[  95   90 -255  -61   25 -374  -75  301  108  206  191  109  103  123
 -276   21   94  -20 -190  -20 -193  -20  116 -359  154   -6  182  191
 -241  232   66  143  -67  155  483 -126] -> 10
[  55  -75 -347  110 -230 -401  -51  276   30  257  -30   71  314  -75
 -281 -463  403 -387 -126 -124 -254  119 -289 -359 -224   38  -69  337
  273  -63  157  255  134  312  421 -114] -> 9
[ 351  161 -218  159  -51   15 -195  312 -146  413 -420  -35    2   80
  -33   46  -86 -264  -86  206 -246  -27   38  -20  222 -135 -347  198
  394 -299  146 -290   -5  -18   61  -50] -> 3
[  18 -461  -37 -107  508  245  128  205  780 -140 -177 -170  112  -24
 -110 -160 -483 -360 -147  -19 -643  132 -275    2   20  246 -119 -229
  324 -703 -120 -162 -178 -250  131  165] -> 2
[ -75  305 -473 -339  -48 -244 -240  107  247   59 -246  334    3  -20
 -205   88 -197   41   -3   57 -404  162  -11  -96   15   52   92  -60
  -29 -114  275   33 -205 -117  333 -203] -> 6
[-142 -213 -241   25  319  119  304  173  -68 -240 -318 -293 -109  143
  -81 -190   45 -111   30  -35 -116  129 -257  411 -439  -55 -137 -296
   93   87 -160  164  -93   -4   81   79] -> 5
[-511  488  -54  291  260   32   16 -100 -320   94 -169  260  300  -25
  -21  242 -438   55   22  142   42  216   38  -35   19   37   -4 -141
 -184   52  341 -355   33   88 -280  176] -> 9
[-383 -138 -266 -234   51   98  226   48  469  -98  -39  -59 -117 -146
   16 -224  -16    9   55  -39 -243 -187 -192  132   13  173  363 -632
 -120  -51  154  -63  -92    9   -3  -66] -> 1
[ 438 -446  -14  -97  257   78  386  228 -160  -61  -27 -318  463  237
  162   84  347 -444 -366   70  168  142 -105 -276 -182   59 -407  460
  567  392   68   15 -599    9 -136  165] -> 10
[  44   -1 -142   65  270   88  250   48  -99  -79   41 -276  504   36
  126   12  423 -257 -373  293  289  234   -6 -404 -149  179 -300  102
  235  776  199  -24 -268  353   82  157] -> 5
[ 331 -122  -42  119 -297  105  254 -226 -311  138 -318   92  201   62
  -73   53  229 -250 -178  -39  143  -98  -22  139   54   22 -288  218
  -33   47   93 -113   74  -21   41   39] -> 5
[ 351 -108 -380  208 -192  112   86  -56  384   88   -1  -34  265  -83
 -277 -305  656   24 -393  129  214 -263 -152 -116   40 -116 -236  315
  200  237   82  257  201  310  265  -48] -> 1
[  62  136 -232  140  176  -20  -63   73  254  220 -315  138  125  331
 -170  479  150  124 -247  264  -81  -74  152   24  264 -208 -240   83
   64   76  292 -155 -291  -61   48    7] -> 5
[ 199  175  232  130  197   45 -265  170  582  -68  196  -40 -282   68
 -183 -373 -200  159 -172  143   78 -115  -76 -346  313  -62    5 -110
  172 -247  138   40  340  113  -29 -305] -> 0
[ 240 -115  180  154  553  -75  782  274   24  144  144 -368  598 -136
   27 -267  415 -497 -431 -187  227  252 -189 -281 -232   10 -141  329
  498  533   69 -192  -18  211  300   81] -> 2
[ 426 -280 -220  279  114   39  -72   54  111  324 -182  211  -48  298
 -213  -12  148 -118 -379  179 -104 -222  193   97  133 -151 -501  281
  322  -59  208   65  113  185  306  -25] -> 4
[ 439 -899  -84  213  -70 -112 -124   49 -472   -5 -164  104 -181  383
  -98  -13  370   -6 -396   52  122 -307  183  263 -110 -130 -517  246
  185   59   16   39 -112 -152  202   96] -> 10
[ 242 -550  -70  248   75  -97   60  176  -82  173   97  -27 -313  351
  -46  225  195  -88 -281  228  124 -271  110  138   77  128    1    1
  -73  180    4   17 -187  -32  144   40] -> 8
[ 380   42 -304  395 -491  -66 -336  -36 -155  -17  -83  305 -254  306
  -71   51  320  -43 -104  146  -43   27  239   -3   63 -160 -385  248
  189 -132   56   80  144 -120    9  -40] -> 1
[-172 -284  -90  -37  246   84  247  267  188   31  -99  -84   21  183
  -16  168 -477 -274  -12  222 -189  212  -86  -90 -176  -31  123 -294
    0 -183  -12  162 -135  -38  362  125] -> 7
[  35  525  120  188  141  -84   47  258  427  128  321  -23   28  -93
 -163 -271 -379 -129   60  -11   31   75 -163 -417  466   60   20  -14
 -278 -236  257 -184  329 -301   51 -111] -> 7
[  28 -134 -276  266  -65   68 -124  -76  -49   47  -35  -92  121  128
 -109 -245  440   -4 -197  -19  -85 -250    2   36  199 -141 -492  275
   10   11  -31  -52   28  208   89   83] -> 10
[  44  -46  173  -77 -337  -85 -342   83  169 -172  130 -159  -18 -178
    6 -368 -440  128  -71  159  241  -33 -151 -309  382 -199 -147   78
  -61 -140   -5 -144  384   28 -120 -343] -> 6
[  -3 -176  308  207  462 -155  141  134   67  121 -118   40  210 -143
  -97  -10 -262  -61    8  -90  414   -1  120  167 -147  -46   79  213
   83   37  160  -70  203   49   81 -143] -> 1
[ 119 -100 -171   65 -280 -191   73   46 -248   85 -114 -175  475  114
   91   24   -1 -228 -376   50   -7   84 -149 -218    0   67 -260  268
  144  368  329 -323 -271 -134  116  361] -> 10
[-165  338 -316   38   50  189  274  -82  276   47  -38  238  754 -257
 -187  211   86 -202   32 -195 -168  260 -400 -151 -274   75  -42   22
   58 -250  225 -175 -185   77  199   74] -> 11
[ -88 -447  -32  -50 -567  203  -71  -76 -154 -218  107   14   41  137
   39  -98  146 -166   65  -26  190 -209  -12 -191 -515   58 -241   37
 -175 -121  -87   62   78  157   23  -34] -> 5
[   4  165 -430   -8   36    1 -307  100  248  115  275  230  -12   87
 -314  -11  -28  -39   23   42 -350  -41  277 -323  -48  112  -99  189
 -238 -120  130  324 -212   71  448 -303] -> 12
[-316  312 -409 -122  146 -213 -524  190  -45  170   30   43  -60  -31
 -212  -14   54  144   92   14 -299  -22   79 -181   19  -71 -198   75
 -208 -161  259 -148 -422 -193  375  -37] -> 1
[-193  307 -309  -71  381 -336 -219  113   42  215  -94   38  212 -166
 -228 -184  -54   -2  -72   29 -162  139   45 -269  136   -4  -72  104
  -62  -50  330   55 -383   22  130    4] -> 11
[  46  240   74  108  352  -80 -120    1  272  120   87  364  683 -550
 -520 -184 -186 -156 -265 -276 -104  231 -157 -546  150  283  197 -212
 -274   17  246  -46   81  150   75   21] -> 9
[  24  221 -269    5  -28  -63   86  -80  195  -12   86  456  191  101
 -313  104  110  200 -103  -14 -202  177 -190 -174  -44   26   68 -344
 -261   56  136  191  275  339  157   17] -> 8
[-137  376 -320  128  185 -113  -91   83  -41  136  301   94  121 -140
 -313 -305  153 -117 -289   26  -58   69   -7 -487 -125  202    4   83
    9  275  430  134 -319  114  216  -96] -> 11
[ 105  434   82   79  190   99  271  -55 -253  134   30  132  486 -482
 -255  -72   51  -69 -153 -128  265  205 -192 -341 -241  138  144 -175
 -167  401  245  124   97   96   13 -101] -> 3
[-341    6  231  399  223  124  -87  149  -23   -2   63  209 -113   71
 -159  209  110 -153   -5 -145 -251  -50  285  -77  112  155   -7 -187
 -167 -231  -97 -240 -153 -429  -45   93] -> 4
[-369 -253 -226  -32  -20  287   44   25   36 -275 -182 -113 -286  172
  194   71  -61 -204  181   -1 -422  -26  -49  285   40  152   66 -458
    1 -421 -160 -359 -312 -358  -10  215] -> 0
[ -24  -73  -51  -18  175   90   36   64  164 -119 -268 -183   10   58
  152   57 -468 -109   12   98 -196  225  -81  385  441 -155 -205 -373
   99 -275  -13 -357 -213 -229 -241  361] -> 4
[ 265  353  137   87 -116  -46  -53  191  192   45  114 -213   11 -193
  -85 -448 -275 -205  -24   -7   67   15 -238 -335  431  -63 -225   43
 -111 -398  -31  -74  196  -50 -104 -311] -> 5
[  14   95 -255  -85  371   29  179  220  326  157  -51   15  454   29
  186   57  343 -379 -217  250 -137  214 -220 -501    4  295 -169  155
  498  297  291 -194  -20  110  355  317] -> 7
[ 290   59   60 -269 -215 -238   67   51 -161   29 -290 -198  771 -303
  133  207  558  -27 -302    6  254  280 -252 -404 -118  -31  -50   45
  365  643  289 -217 -390 -179  -42  243] -> 5
[  25  384 -396  -10  193 -271   60  -84 -225   46  128  -69  408 -228
 -171 -146  508  134 -180  -55   84  166 -187 -333   94  -95 -281  278
 -235  423  210  114 -266 -220  298  -49] -> 0
[ 174  450    8  375 -180  205  319  -47 -462  -13  596 -126  144  143
 -120  -79   66   25 -187   -1  139   27  167 -483 -469   62 -110  279
  -53  232   42  264 -165  361 -361 -223] -> 1
[-170 -311  175  -56  322   11  131  206 -243  169 -113  369  222  113
 -287  210    2 -258  -52 -380 -194  165 -102 -442 -512  -19  132 -224
 -148  255  125   -8  211   58  391   57] -> 11
[ -80  352 -282  253  190 -201  133   16 -387   16  -54  240  427 -258
 -225  161 -208   15  -15  -38  132  277   73  -29 -177  123   61 -117
 -357  139  344 -276 -150 -263  -91   67] -> 7
[  17   -9 -393  -77 -186  -29 -199  -22 -312  117 -127  286   37  197
 -137    2  267 -161  -63 -134 -305   47   -8 -209 -238 -149 -275  179
   17  135   14  296 -111   62  333   48] -> 9
[ 291 -484 -211  191 -317 -496   49   79 -101  306  -98   53   85  270
 -283   93  174  187 -333  -99 -306 -144  229  131  -14 -324 -211  176
  -66   35  120   38  -86 -223  126  166] -> 8
[ -17  258 -336  100  198  -46  -89   73  172   86  187    8  260 -166
 -272 -203  247 -227 -107  111 -218  127   23 -453   87  155 -270  316
  -85 -431  -30  119 -303   64  168    7] -> 5
[-140 -367   94   94  -86 -204  -25  242  224 -124  331  156 -258  111
  -70 -433  218   12 -122   30 -137 -188  -90 -447  191  145  138  -39
  -20 -222  -51   52  513 -197  101  -98] -> 2
[ 162 -276   61 -125  163   29  434    4  123  -53 -186  -16  508 -171
  172  181   82 -580 -274 -184  124  193 -272 -196 -249  206  -39   36
  226  223   34 -100 -405 -238  177  103] -> 5
[ 336  -37 -163  168   38  117  360  118  338   62  -14 -164  580  -84
  379 -257   54 -650 -203   56  158   40  -34   31  -45  271 -800  401
  479 -137  111 -294 -154  170  164  202] -> 6
[ -59 -516   22   27  129  195  -79  330    4 -151 -235  -75 -227  216
 -155  289 -256 -147  -27  136 -179  126   30  176   47   -2   87 -388
  -37  -31  -68 -199 -235 -479  -61  229] -> 12
[ 228 -276 -284  233 -240   67 -142  -21 -446   80 -242  -12  282   20
 -109  -95  468   87 -164  159  107 -274   72   25  113  -99 -317  234
   85  157  -17    6  199  163  474 -133] -> 7
[  97  -36  289  291 -453  -29  -26   59 -262 -204  339 -136   33  109
 -260 -287 -133  -17 -215  -89   84  -39  112 -276 -255    9 -308  244
 -138 -255 -148   94  -59 -135 -273  -14] -> 5
[  53  252 -304 -117  179 -164 -468  149  271  102 -121  224 -217 -117
 -164 -248 -104   14  -32   -5 -136  -74  -54 -111  213  120  -47   52
   53   61  378  -99   25 -269   50 -135] -> 6
[ -25    1   44  155  271 -109   64  267  -64  233    5  108  131   74
 -189  372 -138  167 -173   56   26  -28  140 -176   24  -34  456 -248
 -153  342  226 -118  -98   84  -13  -64] -> 6
[ -15   94   95  113   25  201 -233  -19  507 -124   74   40 -338   -1
   68 -180 -208 -292  163 -101 -286   18 -237 -278  271    8 -369  -37
 -110 -794 -231  -83  236 -325   49 -268] -> 1
[  19  -46  118 -218  460  289  270  153  135 -139 -114 -109 -154  -18
 -169   89  -90 -163  -63  -42    4  162  -14  142   29   62  -13 -390
 -108  163  -71 -133 -278 -345   36  139] -> 8
[-155 -159  264 -377 -128  -23  -51   68  422 -141  -23   52  194 -179
  -84   46   34  -66 -137   65 -182  120 -298 -464  178  218  187 -212
   32 -167  -13 -223   95  -51  173 -177] -> 9
[  67   15 -275  -79 -179  -10 -206   30  408  -32  235  308  -65 -138
  129 -213  -59   95  179   93 -151 -199 -236 -201  285   80  -66 -125
 -114 -654  -50    8  497   36  132 -215] -> 3
[-109 -236  -17  236  189  -99  160   39  -84  244  -13  403  361  -78
  -89   41 -290 -200 -167 -180    9 -125   38  -78 -218   -6   14   88
   60  -68  369  -63   34   65  156 -141] -> 10
[ 344  268   56   95  431   11  242  273   78   55  -31 -496  434 -329
   86   32  354 -438 -259  -63  107  316 -272 -281   12  176 -348   62
  226  357   33 -203 -668 -342   43  -85] -> 12
[ -11  231 -156  -97   58 -583  -89  328  363  190  272  419   43  -83
 -249  -91   96  -41  -29 -142 -261  -18  181  -64  262  230   47  270
  -94 -313  226 -139 -119 -395  201   80] -> 5
[ -83  136 -213  130 -227  -73 -112  150  -99  283 -201  250  412 -245
 -357    7 -234   97   63  -49  -50  -69   24   -4   -3   29  409 -102
 -166  108  380 -129  257  148   79  -47] -> 6
[ -70 -284  143 -127  122  -19  -29  -66   18   63   28  150  580 -130
 -317  307  329  280 -237 -193  199 -131 -142 -245 -155   73  431 -123
 -203  405  236 -223  -61  122  256  276] -> 4
[ 276 -817 -257  124  151  -38  -86  188  118  181 -268    6   69  377
 -243  145  395  -47 -280  170  -25 -374   41    6  -87   77 -146  212
   82   84  141  138  -53    4  456  -13] -> 3
[ 420 -516 -317   71 -241   75 -121  160 -225  119 -158   88 -154  149
 -149   58  673 -190 -279    2   18 -276  -79  -41  -79  -78 -349  342
  121  357 -133  117   -9 -336  219  116] -> 1
[-221  -42   87  -91  304 -186 -192  199   42   70 -100  229  466 -188
 -254  333  -74  289 -135    8 -245  141   45 -261   95  225  239 -447
 -183  374  285 -335  -29 -110  -49  196] -> 8
[  80 -595 -180 -210 -191 -101   33   25  146 -148 -180   57  362   32
  271  161  444 -269 -272   12  -29    5 -166 -142 -249  167 -152   -3
  375  -42   46 -397 -294  -59  368  207] -> 2
[-278 -148 -137   80  376 -252   92  282  -69   37   11  389 -100  114
 -361  299   12 -338  -73 -221 -153  262  271   -7 -459  267  415  -37
 -235  395   98   30 -228 -216  521   21] -> 6
[ -60  134  -40 -149  -58   32 -159  -90  114   66  -26  300  609 -424
 -309   82   82  156  -99 -140  -85  103 -260 -386  -48   20   81 -228
 -136  -99  194 -166   29   77  157   55] -> 8
[ -44  446 -421  334 -225  298 -197  -42  -49 -297  316 -139  356  -77
  -53 -192   -2  -41  -30  159  -40   75 -127 -470 -233  263 -448   69
 -238 -273  -48  -71 -168   34  -67   -1] -> 9
[-120  192   68  166  518 -176  218   55  -51  191  -49  285   82 -255
 -189  129 -149   -7 -131   93  177  137   90   30   49  197  256 -269
 -303  -55  116  -43    4   75  159   75] -> 1
[ 360 -447   79  128  127 -208 -392  175 -219  216 -146  136 -237   72
 -215  213  266   43 -340  144  125 -226  347   90  321    1 -159   63
  -40  338    4  -51 -139 -101  -82  -24] -> 3
[ 149   72 -349  382  -69  133   13  125   97  102  -71    6  -23  189
  -30   56   84 -470  -94  136 -201   27 -156 -133  -58  194 -426  250
   54 -210  -30   69 -131  -90   96  -89] -> 1
[ 296  -26  147 -148    0  120  201   85  275 -129 -172  166  328 -217
  158  -10   90 -509 -165   -2  168  289 -340 -172 -379  216 -331   89
  683 -290  148 -186  -93  -79   84 -117] -> 3
[-326  341  182 -179  424  236   66  -90  327 -234 -425   10  -66 -265
 -111   73 -482 -120  162 -148 -192  299 -106  563 -196  121  119 -391
  180 -732 -136 -300 -499  -84 -290   95] -> 2
[ -50   68  -65  287 -423  129 -405 -245 -181   -7 -235  -47   63 -123
 -151 -133   64  106 -224   17   23 -227  -23  -35  292 -150 -124  -78
  -97 -125  103 -164 -165  -77 -175   51] -> 10
[ 105   86 -106  141 -219  -19 -235  218  238   17  112    1  -13   75
 -136 -296 -168 -350  -25 -127 -144   20  -89 -542  245  -48   78  193
   37 -128   80  -10  122   -7  -27 -290] -> 6
[-219  121  -80  -51  -34  251  -47  -56  287 -198   98   18 -290 -152
  129 -264   42 -331  -47   10  161  -19 -355 -304  190   60  160 -263
    4  231    8   67   62   63  -44 -424] -> 12
[-173  128  146 -282  133   67  113   -6    2 -111 -224  172  455 -111
 -286  206 -133   82  -32 -162  -97  257 -386 -345  -98   67  237 -394
 -287  139  130 -142  117   59  193  -78] -> 0
[-144 -319  332 -248  151   56   83  122  492 -206 -389 -227  -31 -163
  -36 -122  -15 -167   74 -153 -279  173 -213  279  -52  -78   49 -283
  550 -792  -86 -308 -297 -424  101   64] -> 7
[-113  132  115 -195   58 -117 -120   10  147  154 -203  275  405 -132
 -295  308 -126  238  -54 -161 -174  134  105 -143  193 -126  531 -270
 -154  104  143 -352  164  182  136  248] -> 9
[   5  570 -224   79   17 -174  -95  215   99  112  188  259  390  -84
 -382  -72  -51 -102  -91  -11  -85  287  -19 -487 -137   28 -228  220
  -99 -141  338   36 -142  -98  302  -76] -> 9
[-122  -44   60  -48   41   42  191  201  102 -171   30 -140   44 -110
  -61 -147 -272  192  100   18 -167   -3   48  314 -138   98  -85 -171
  -15  -79   11  -16   93 -362  -17   43] -> 10
[ -86 -517   90   -9   41   99   93  295  -53 -263 -194 -221  -37   67
   55   94 -164 -320  -15  169 -105  247 -108  234 -342  183   -9 -150
  326 -253 -275  -19 -288 -112  234   34] -> 12
[-114 -113   75  236   93   67   34   82   14  144 -332  263  681 -279
  -92    3  212 -359    7 -124 -130  183  -97 -158  -47  122 -177 -238
  144  -72   -7 -124  273  505  -55  111] -> 7
[  83  205    5   36  -31   53 -294    2  168   -1  241   37 -335 -129
  183 -382 -246 -155  158  -51 -177   18 -267 -451  176  -46  -35  -32
   42 -256 -119  225  508  -21   43 -352] -> 4
